Below is a small trained network, with its code and all its weights. Each question gives an input and a class and asks what happens when units are switched off, that is, made to give their printed mean instead of their output.

import numpy as np


def w(rows, s, z=0):
    codes = np.array(rows[::2]) - 128.0
    scale = np.full(codes.shape[1], s)
    scale[-1] = z or s
    return codes * scale


def norm(h):
    return h / np.sqrt((h * h).mean(-1, keepdims=True) + 1e-5)


def f(y):
    return y / 2 * (1 + np.tanh(0.7978845608 * (y + 0.044715 * y**3)))


def log_softmax(a):
    a = a - a.max(-1, keepdims=True)
    return a - np.log(np.exp(a).sum(-1, keepdims=True))


def net(x, mask):
    res = np.array(x, float).reshape(1, 5) / 4 @ E
    u = 0
    for l in range(3):
        y = f(norm(res) @ A[l][:, :-1].T + A[l][:, -1])
        res = res + np.where(mask[u : u + 12], y, B[l][:, -1]) @ B[l][:, :-1]
        u += 12
    return log_softmax(norm(res)[-1] @ U[:, :-1].T + U[:, -1])


A, B = {}, {}
E = w([
[99,120,120,162,133,123],'x0',
[188,187,134,194,203,168],'x1',
[78,116,154,109,132,254],'x2',
[190,60,177,178,103,172],'x3',
[171,104,61,109,128,156],'x4',
],0.009)
A[0] = w([
[135,204,249,104,125,111,181],'L0N0',
[148,148,167,155,187,124,67],'L0N1',
[65,124,212,158,149,85,123],'L0N2',
[100,132,140,103,140,152,147],'L0N3',
[160,75,85,132,128,131,26],'L0N4',
[134,87,70,128,154,137,28],'L0N5',
[151,77,157,157,102,123,82],'L0N6',
[136,186,92,94,111,109,55],'L0N7',
[162,87,151,45,157,218,144],'L0N8',
[109,183,123,89,147,120,3],'L0N9',
[159,128,72,152,122,143,60],'L0N10',
[173,118,56,92,142,162,112],'L0N11',
],0.012,0.0028)
B[0] = w([
[130,10,27,185,122,168,239],'L0N0',
[146,144,77,90,125,192,181],'L0N1',
[140,44,2,114,152,158,211],'L0N2',
[127,112,158,178,63,149,162],'L0N3',
[104,71,123,119,133,125,144],'L0N4',
[97,77,103,144,158,106,133],'L0N5',
[137,105,218,115,138,81,179],'L0N6',
[153,37,155,138,200,109,162],'L0N7',
[120,128,127,194,96,84,254],'L0N8',
[75,123,172,163,206,107,151],'L0N9',
[128,83,75,117,119,167,142],'L0N10',
[83,23,70,185,141,124,184],'L0N11',
],0.0077,0.0055)
A[1] = w([
[71,78,121,79,105,31,168],'L1N0',
[222,147,145,107,125,12,58],'L1N1',
[180,254,89,179,218,212,63],'L1N2',
[151,245,185,137,62,116,5],'L1N3',
[112,148,125,119,59,224,208],'L1N4',
[30,120,182,46,51,89,117],'L1N5',
[91,153,103,43,158,75,9],'L1N6',
[47,194,99,46,209,99,128],'L1N7',
[8,169,119,64,224,166,120],'L1N8',
[186,86,70,136,151,33,25],'L1N9',
[190,108,93,110,239,19,141],'L1N10',
[111,247,181,95,209,101,17],'L1N11',
],0.0074,0.0029)
B[1] = w([
[182,114,112,107,99,227,251],'L1N0',
[69,246,176,175,72,147,167],'L1N1',
[173,179,168,1,100,139,193],'L1N2',
[115,65,103,169,119,106,107],'L1N3',
[86,204,113,136,80,61,196],'L1N4',
[191,163,121,35,58,126,192],'L1N5',
[89,62,145,55,176,88,137],'L1N6',
[187,64,186,197,208,85,170],'L1N7',
[91,141,173,170,185,4,175],'L1N8',
[50,166,120,200,98,164,221],'L1N9',
[113,120,189,179,76,239,252],'L1N10',
[154,126,87,75,197,131,123],'L1N11',
],0.0078,0.0046)
A[2] = w([
[231,227,99,144,172,180,138],'L2N0',
[155,97,187,117,128,128,2],'L2N1',
[85,182,123,199,78,135,112],'L2N2',
[198,118,152,188,54,254,164],'L2N3',
[147,111,89,192,37,90,112],'L2N4',
[115,115,163,149,4,130,165],'L2N5',
[117,123,160,71,240,80,30],'L2N6',
[177,90,190,175,142,139,123],'L2N7',
[93,165,205,94,158,93,72],'L2N8',
[200,183,236,103,82,120,51],'L2N9',
[179,171,91,154,175,121,114],'L2N10',
[144,152,129,156,218,196,76],'L2N11',
],0.0084,0.0054)
B[2] = w([
[116,128,129,33,79,139,155],'L2N0',
[113,106,96,180,125,148,118],'L2N1',
[78,213,136,201,93,209,154],'L2N2',
[59,147,107,104,192,51,246],'L2N3',
[94,163,62,99,156,194,175],'L2N4',
[154,202,127,115,216,108,201],'L2N5',
[110,127,209,96,177,89,130],'L2N6',
[134,106,165,127,147,32,152],'L2N7',
[97,134,134,159,76,155,126],'L2N8',
[84,3,65,155,148,133,136],'L2N9',
[118,75,135,93,101,141,131],'L2N10',
[210,83,69,83,56,113,143],'L2N11',
],0.0072,0.012)
U = w([
[148,46,47,183,137,182,2],'0',
[106,254,201,176,107,163,60],'1',
[220,146,169,36,101,131,223],'2',
[195,79,254,181,214,30,58],'3',
[128,139,121,143,160,112,149],'4',
],0.0098,0.0024)

Each question gives the input, the list of numbers given to net, and the class t.
The units are the neurons (one row each of A and B). Each row of codes is followed by its name. A weight is (code - 128) times the scale printed after its matrix; where a second scale follows, it is the last column's (A, B and U).
mask holds one flag per neuron, layer by layer. A switched-off neuron (its flag False) gives its mean, the last column of its row in B, instead of its output. The means were averaged over made-up inputs and are rounded, as every weight is.
A unit's drop is (log p(t) with every unit on - log p(t) with that unit switched off) / (log p(t) with every unit on - log p(t) with every unit switched off).
The circuit of an input: a set's keep is (log p(t) with only the set's units on - log p(t) with every unit switched off) / (log p(t) with every unit on - log p(t) with every unit switched off). Starting from the 12 units with the biggest drops (on a tie, the unit counted first), units are removed one at a time, each time the one whose removal leaves the highest keep (on an exact tie, the one counted first), for as long as the keep stays at least 0.8.
units of the circuit, in order: the units of the circuit, biggest drop first
k most important neurons: the k neurons with the biggest drops, biggest first
top k neurons in layer l: the k neurons of layer l with the biggest drops, biggest first
input [-6,-1,-6,-7,4], class 3: 4 most important neurons : (L1N7 L0N7 L0N8 L0N9)
input [-2,-3,-7,-4,-7], class 0: units of the circuit, in order : (L0N2 L0N0)
input [-3,-4,-2,3,-7], class 0: top 2 neurons in layer 0 : (L0N2 L0N0)
input [5,7,-6,-4,-5], class 2: most important neuron : (L1N2)
input [-3,-7,2,-5,4], class 2: 2 most important neurons : (L1N5 L0N0)
input [3,-7,6,-5,5], class 2: 3 most important neurons : (L1N5 L0N0 L1N9)
input [4,0,-4,-1,3], class 1: units of the circuit, in order : (L0N0 L1N10)
input [-3,-1,-8,3,6], class 1: 2 most important neurons : (L0N0 L1N1)
input [-4,6,-7,-2,-1], class 1: units of the circuit, in order : (L1N1 L1N10)
input [3,2,7,6,2], class 1: 2 most important neurons : (L1N4 L2N2)
input [-7,4,7,-2,-7], class 0: 2 most important neurons : (L0N0 L0N2)
input [3,-3,-1,-5,-5], class 0: units of the circuit, in order : (L0N2 L2N3)
input [-3,-2,-8,6,6], class 1: units of the circuit, in order : (L1N1 L0N0 L1N9)
input [0,7,-4,2,-7], class 0: units of the circuit, in order : (L0N0)
input [0,-6,-4,8,1], class 3: top 2 neurons in layer 0 : (L0N6 L0N1)
input [-4,-3,5,1,4], class 1: units of the circuit, in order : (L0N0 L0N2)
input [3,-5,5,-4,0], class 1: 3 most important neurons : (L0N3 L1N4 L0N6)
input [-6,7,-8,1,4], class 1: 4 most important neurons : (L1N1 L1N9 L1N10 L0N2)
input [6,8,3,5,7], class 2: units of the circuit, in order : (L0N0 L1N2 L2N0)
input [5,-2,6,8,-5], class 3: units of the circuit, in order : (L0N6 L2N7 L1N10)
input [-3,-6,3,0,-7], class 0: units of the circuit, in order : (L0N2)
